Below is a small trained network, with its code and all its weights. Each question gives an input and a class and asks what happens when units are switched off, that is, made to give their printed mean instead of their output.

import numpy as np


def w(rows, s, z=0):
    codes = np.array(rows[::2]) - 128.0
    scale = np.full(codes.shape[1], s)
    scale[-1] = z or s
    return codes * scale


def norm(h):
    return h / np.sqrt((h * h).mean(-1, keepdims=True) + 1e-5)


def f(y):
    return np.maximum(y, 0)


def log_softmax(a):
    a = a - a.max(-1, keepdims=True)
    return a - np.log(np.exp(a).sum(-1, keepdims=True))


def net(x, mask):
    res = np.array(x, float).reshape(1, 7) / 4 @ E
    u = 0
    for l in range(2):
        y = f(norm(res) @ A[l][:, :-1].T + A[l][:, -1])
        res = res + np.where(mask[u : u + 3], y, B[l][:, -1]) @ B[l][:, :-1]
        u += 3
    return log_softmax(norm(res)[-1] @ U[:, :-1].T + U[:, -1])


A, B = {}, {}
E = w([
[68,96,112,95,37,136,162,209],'x0',
[128,132,124,127,129,124,127,130],'x1',
[189,101,164,180,143,11,106,117],'x2',
[123,125,128,121,125,122,120,127],'x3',
[139,124,119,127,128,130,130,124],'x4',
[165,80,119,65,192,126,118,201],'x5',
[136,126,126,114,115,125,123,117],'x6',
],0.011)
A[0] = w([
[124,126,85,181,30,133,159,165,91],'L0N0',
[187,179,127,104,168,148,61,185,102],'L0N1',
[120,84,149,151,75,2,246,183,3],'L0N2',
],0.0079,0.0064)
B[0] = w([
[74,127,142,174,77,127,119,95,253],'L0N0',
[116,88,180,72,145,153,200,119,233],'L0N1',
[126,126,175,81,118,161,12,124,245],'L0N2',
],0.012,0.0034)
A[1] = w([
[118,52,121,173,29,130,118,255,173],'L1N0',
[122,177,114,112,183,251,129,73,63],'L1N1',
[84,151,5,91,81,174,166,210,6],'L1N2',
],0.0078,0.0021)
B[1] = w([
[131,201,40,77,166,186,144,156,253],'L1N0',
[100,133,130,64,32,106,2,194,242],'L1N1',
[186,116,141,228,219,69,207,89,225],'L1N2',
],0.011,0.0056)
U = w([
[71,186,155,156,52,122,24,102,181],'0',
[156,97,142,33,164,175,69,199,199],'1',
[50,190,87,158,74,196,224,113,34],'2',
[117,138,72,121,210,146,218,189,186],'3',
[182,144,170,250,135,86,110,53,150],'4',
[186,39,186,119,224,53,162,118,2],'5',
],0.018,0.0026)

Each question gives the input, the list of numbers given to net, and the class t.
The units are the neurons (one row each of A and B). Each row of codes is followed by its name. A weight is (code - 128) times the scale printed after its matrix; where a second scale follows, it is the last column's (A, B and U).
mask holds one flag per neuron, layer by layer. A switched-off neuron (its flag False) gives its mean, the last column of its row in B, instead of its output. The means were averaged over made-up inputs and are rounded, as every weight is.
A unit's drop is (log p(t) with every unit on - log p(t) with that unit switched off) / (log p(t) with every unit on - log p(t) with every unit switched off).
The circuit of an input: a set's keep is (log p(t) with only the set's units on - log p(t) with every unit switched off) / (log p(t) with every unit on - log p(t) with every unit switched off). Starting from all 6 units, units are removed one at a time, each time the one whose removal leaves the highest keep (on an exact tie, the one counted first), for as long as the keep stays at least 0.8.
circuit, biggest first: the units of the circuit, biggest drop first
k most important neurons: the k neurons with the biggest drops, biggest first
k most important neurons of layer l: the k neurons of layer l with the biggest drops, biggest first
drop when u is switched off: that unit's drop, to one decimal
input [3,3,8,3,8,7,8], class 1: circuit, biggest first => (L1N2)
input [-6,7,0,-1,1,2,-4], class 1: 2 most important neurons => (L1N2; L1N1)
input [-8,4,-2,5,-6,-1,-3], class 0: 2 most important neurons => (L1N1; L1N0)
input [1,3,-2,6,3,7,0], class 3: 3 most important neurons => (L0N2; L1N1; L1N2)
input [1,4,4,2,8,2,-4], class 1: 2 most important neurons => (L1N2; L0N2)
input [-1,5,3,-2,-1,7,-1], class 5: 2 most important neurons => (L1N1; L1N0)
input [0,-7,-4,5,2,0,-6], class 0: 3 most important neurons => (L1N1; L1N0; L0N1)
input [2,-5,0,0,-7,-8,7], class 2: 2 most important neurons => (L1N1; L0N2)
input [4,8,-7,-3,-4,1,-5], class 3: 2 most important neurons of layer 1 => (L1N2; L1N0)
input [-7,7,-1,1,3,-5,4], class 0: 2 most important neurons of layer 1 => (L1N1; L1N2)
input [-6,-6,-1,6,2,-1,-7], class 0: 2 most important neurons of layer 1 => (L1N1; L1N0)
input [-3,-5,-6,-6,5,0,6], class 0: 2 most important neurons => (L1N1; L1N0)
input [5,-1,0,4,-1,6,0], class 3: drop when L1N1 is switched off => 0.1
input [2,-6,-8,-5,7,5,1], class 3: drop when L1N0 is switched off => 0.0
input [-1,4,-5,-4,-5,-2,6], class 0: drop when L1N1 is switched off => 3.1
input [4,4,7,5,-7,3,3], class 1: most important neuron => (L0N2)
